Below are the code and all the weights of a small trained network. Each question names an input and a class and asks about switching units off, where a switched-off unit gives its printed mean instead of its output.

import numpy as np


def w(rows, s, z=0):
    codes = np.array(rows[::2]) - 128.0
    scale = np.full(codes.shape[1], s)
    scale[-1] = z or s
    return codes * scale


def f(y):
    return np.maximum(y, 0)


def log_softmax(a):
    a = a - a.max(-1, keepdims=True)
    return a - np.log(np.exp(a).sum(-1, keepdims=True))


def net(x, mask):
    res = np.array(x, float).reshape(1, 4) / 4 @ E
    y = f(res @ A[0][:, :-1].T + A[0][:, -1])
    res = res + np.where(mask, y, B[0][:, -1]) @ B[0][:, :-1]
    return log_softmax(res[-1] @ U[:, :-1].T + U[:, -1])


A, B = {}, {}
E = w([
[113,39,199,149,46,100,88,123,191,94],'x0',
[215,184,138,123,142,39,84,135,142,129],'x1',
[194,112,188,190,147,168,133,151,58,60],'x2',
[97,91,69,245,159,97,112,195,168,151],'x3',
],0.011)
A[0] = w([
[119,94,197,156,3,105,57,128,189,101,105],'n0',
[208,119,165,112,137,60,93,158,136,125,62],'n1',
[156,172,111,116,129,58,71,96,167,179,71],'n2',
[73,95,121,135,120,154,132,125,86,126,21],'n3',
[146,215,55,127,170,154,172,146,83,170,120],'n4',
[66,63,83,137,129,208,198,103,124,124,79],'n5',
[103,108,118,146,151,100,126,127,141,88,82],'n6',
[109,92,178,141,115,104,103,144,170,103,73],'n7',
[122,164,100,127,109,131,118,147,71,156,52],'n8',
[126,78,155,151,69,100,93,117,147,50,77],'n9',
[174,120,158,169,125,150,151,156,80,81,40],'n10',
[162,173,105,113,143,40,51,136,128,76,54],'n11',
[66,125,53,45,106,67,113,110,195,206,44],'n12',
[108,75,108,115,70,182,118,153,94,136,50],'n13',
[97,125,97,185,135,93,88,191,144,147,70],'n14',
[221,163,172,169,143,91,101,143,117,97,61],'n15',
[114,75,184,140,98,104,90,108,170,104,113],'n16',
[166,180,130,187,114,181,143,98,81,121,98],'n17',
[131,163,158,124,140,87,133,153,139,115,25],'n18',
[61,129,54,83,115,86,126,84,169,180,1],'n19',
[122,137,192,65,95,124,125,73,110,114,51],'n20',
[158,156,174,56,112,139,156,34,108,95,52],'n21',
[95,137,105,237,165,100,108,220,132,138,76],'n22',
[101,99,80,199,187,114,96,207,156,128,74],'n23',
[158,79,58,201,134,110,133,194,157,153,81],'n24',
[162,174,115,133,119,78,72,139,131,119,57],'n25',
[168,106,149,162,159,152,122,128,75,37,61],'n26',
[104,135,155,136,129,170,109,173,109,96,55],'n27',
[103,102,110,159,172,100,106,183,147,113,62],'n28',
[84,118,114,156,123,157,149,83,114,123,27],'n29',
[134,147,116,115,140,125,170,155,90,171,59],'n30',
[181,90,116,174,162,163,109,190,122,101,86],'n31',
[139,196,55,155,206,184,194,123,90,110,98],'n32',
[142,205,121,116,232,128,154,159,102,158,98],'n33',
[214,148,109,134,132,82,78,115,130,156,71],'n34',
[170,100,201,186,147,151,147,155,36,90,65],'n35',
[193,128,180,45,125,162,132,90,115,133,51],'n36',
[87,126,139,136,106,229,164,117,118,105,56],'n37',
[154,156,166,59,89,151,156,85,95,108,69],'n38',
[75,86,135,135,138,191,177,139,110,121,33],'n39',
[112,169,78,141,185,122,143,102,63,149,100],'n40',
],0.011,0.0041)
B[0] = w([
[222,103,173,173,55,226,96,194,122,144,254],'n0',
[91,120,169,181,123,123,187,89,70,172,184],'n1',
[71,116,134,152,121,85,171,62,82,190,181],'n2',
[118,121,161,146,125,82,175,116,111,190,158],'n3',
[178,69,177,180,72,214,83,186,97,118,218],'n4',
[65,122,209,143,107,72,226,89,73,160,206],'n5',
[156,152,136,101,124,133,147,119,98,102,148],'n6',
[176,135,162,161,102,168,99,150,78,115,185],'n7',
[160,157,170,132,112,144,110,112,132,108,150],'n8',
[165,104,150,172,73,179,91,177,140,128,206],'n9',
[92,110,80,94,138,116,50,72,137,155,183],'n10',
[66,126,186,161,141,102,191,115,99,210,184],'n11',
[83,84,51,86,95,136,3,28,144,131,221],'n12',
[114,138,153,173,176,133,181,106,110,159,171],'n13',
[137,152,110,74,141,101,150,160,156,89,193],'n14',
[61,114,153,136,132,79,170,44,114,197,198],'n15',
[162,108,140,198,61,198,85,206,70,123,209],'n16',
[137,116,90,136,87,122,74,115,150,139,177],'n17',
[92,162,114,122,123,164,168,114,121,161,142],'n18',
[110,114,57,150,116,97,63,53,117,126,193],'n19',
[167,140,116,100,191,79,139,176,148,60,196],'n20',
[144,200,114,70,202,86,145,182,171,60,213],'n21',
[143,201,117,39,190,104,167,168,181,87,221],'n22',
[140,173,105,67,196,107,151,174,151,92,214],'n23',
[151,214,94,73,193,101,175,178,187,68,208],'n24',
[74,116,153,159,111,113,186,124,70,166,168],'n25',
[68,84,32,84,86,116,61,60,160,155,195],'n26',
[79,121,94,118,150,131,116,97,108,161,151],'n27',
[134,161,146,90,173,89,136,172,132,82,175],'n28',
[102,129,170,141,137,99,145,124,99,173,152],'n29',
[153,104,141,153,120,138,107,152,133,137,156],'n30',
[100,111,56,86,153,110,63,89,139,92,183],'n31',
[181,97,179,170,77,192,100,152,135,136,218],'n32',
[158,93,150,193,94,201,109,175,113,140,208],'n33',
[86,86,189,164,120,102,201,106,85,165,180],'n34',
[101,103,43,105,67,90,44,20,143,135,215],'n35',
[120,155,111,61,174,107,162,197,173,74,200],'n36',
[65,125,151,163,152,97,175,132,91,183,189],'n37',
[156,206,93,31,175,68,169,201,206,74,204],'n38',
[122,134,162,182,140,76,199,73,97,179,179],'n39',
[201,82,155,181,76,180,119,170,134,94,189],'n40',
],0.0076,0.015)
U = w([
[197,150,162,166,89,183,66,201,111,128,254],'0',
[144,205,94,41,183,59,148,194,132,71,43],'1',
[85,152,41,96,109,81,9,31,117,144,164],'2',
[62,162,187,159,128,63,225,90,95,194,49],'3',
],0.011,0.00074)

Each question gives the input, the list of numbers given to net, and the class t.
The units are the neurons (one row each of A and B). Each row of codes is followed by its name. A weight is (code - 128) times the scale printed after its matrix; where a second scale follows, it is the last column's (A, B and U).
mask holds one flag per neuron, in row order. A switched-off neuron (its flag False) gives its mean, the last column of its row in B, instead of its output. The means were averaged over made-up inputs and are rounded, as every weight is.
A unit's drop is (log p(t) with every unit on - log p(t) with that unit switched off) / (log p(t) with every unit on - log p(t) with every unit switched off).
The circuit of an input: a set's keep is (log p(t) with only the set's units on - log p(t) with every unit switched off) / (log p(t) with every unit on - log p(t) with every unit switched off). Starting from the 12 units with the biggest drops (on a tie, the unit counted first), units are removed one at a time, each time the one whose removal leaves the highest keep (on an exact tie, the one counted first), for as long as the keep stays at least 0.8.
circuit, biggest first: the units of the circuit, biggest drop first
most important unit: the unit with the biggest drop
k most important neurons: the k neurons with the biggest drops, biggest first
drop of u: that unit's drop, to one decimal
input [-1,-6,7,1], class 2: circuit, biggest first	[n35]
input [-6,-7,-3,-2], class 3: 4 most important neurons	[n5 n0 n39 n37]
input [2,5,8,8], class 1: 3 most important neurons	[n22 n24 n23]
input [-1,-8,-8,8], class 1: 3 most important neurons	[n24 n23 n22]
input [3,-5,7,-6], class 2: 3 most important neurons	[n35 n26 n10]
input [-8,-1,0,-8], class 0: 4 most important neurons	[n4 n32 n33 n40]
input [-2,-7,-5,-7], class 1: 2 most important neurons	[n38 n21]
input [-2,2,5,-4], class 2: 2 most important neurons	[n35 n26]
input [8,-5,-8,-2], class 0: 3 most important neurons	[n0 n16 n35]
input [-6,-8,7,2], class 3: 4 most important neurons	[n5 n39 n37 n12]
input [6,-8,-2,7], class 3: 2 most important neurons	[n5 n39]
input [1,-8,-8,-8], class 1: 4 most important neurons	[n38 n21 n20 n35]
input [-7,-8,1,3], class 3: 3 most important neurons	[n5 n39 n0]
input [-7,2,-6,-4], class 0: circuit, biggest first	[n4]
input [7,-4,6,-8], class 1: 4 most important neurons	[n38 n21 n36 n20]
input [1,-1,0,2], class 1: 2 most important neurons	[n4 n0]
input [4,5,2,1], class 3: drop of n4	0.2
input [4,0,5,4], class 2: drop of n31	0.3
input [-3,5,8,3], class 2: drop of n5	0.0
input [5,6,8,7], class 2: drop of n26	0.4
input [8,7,-7,-4], class 0: most important unit	n0
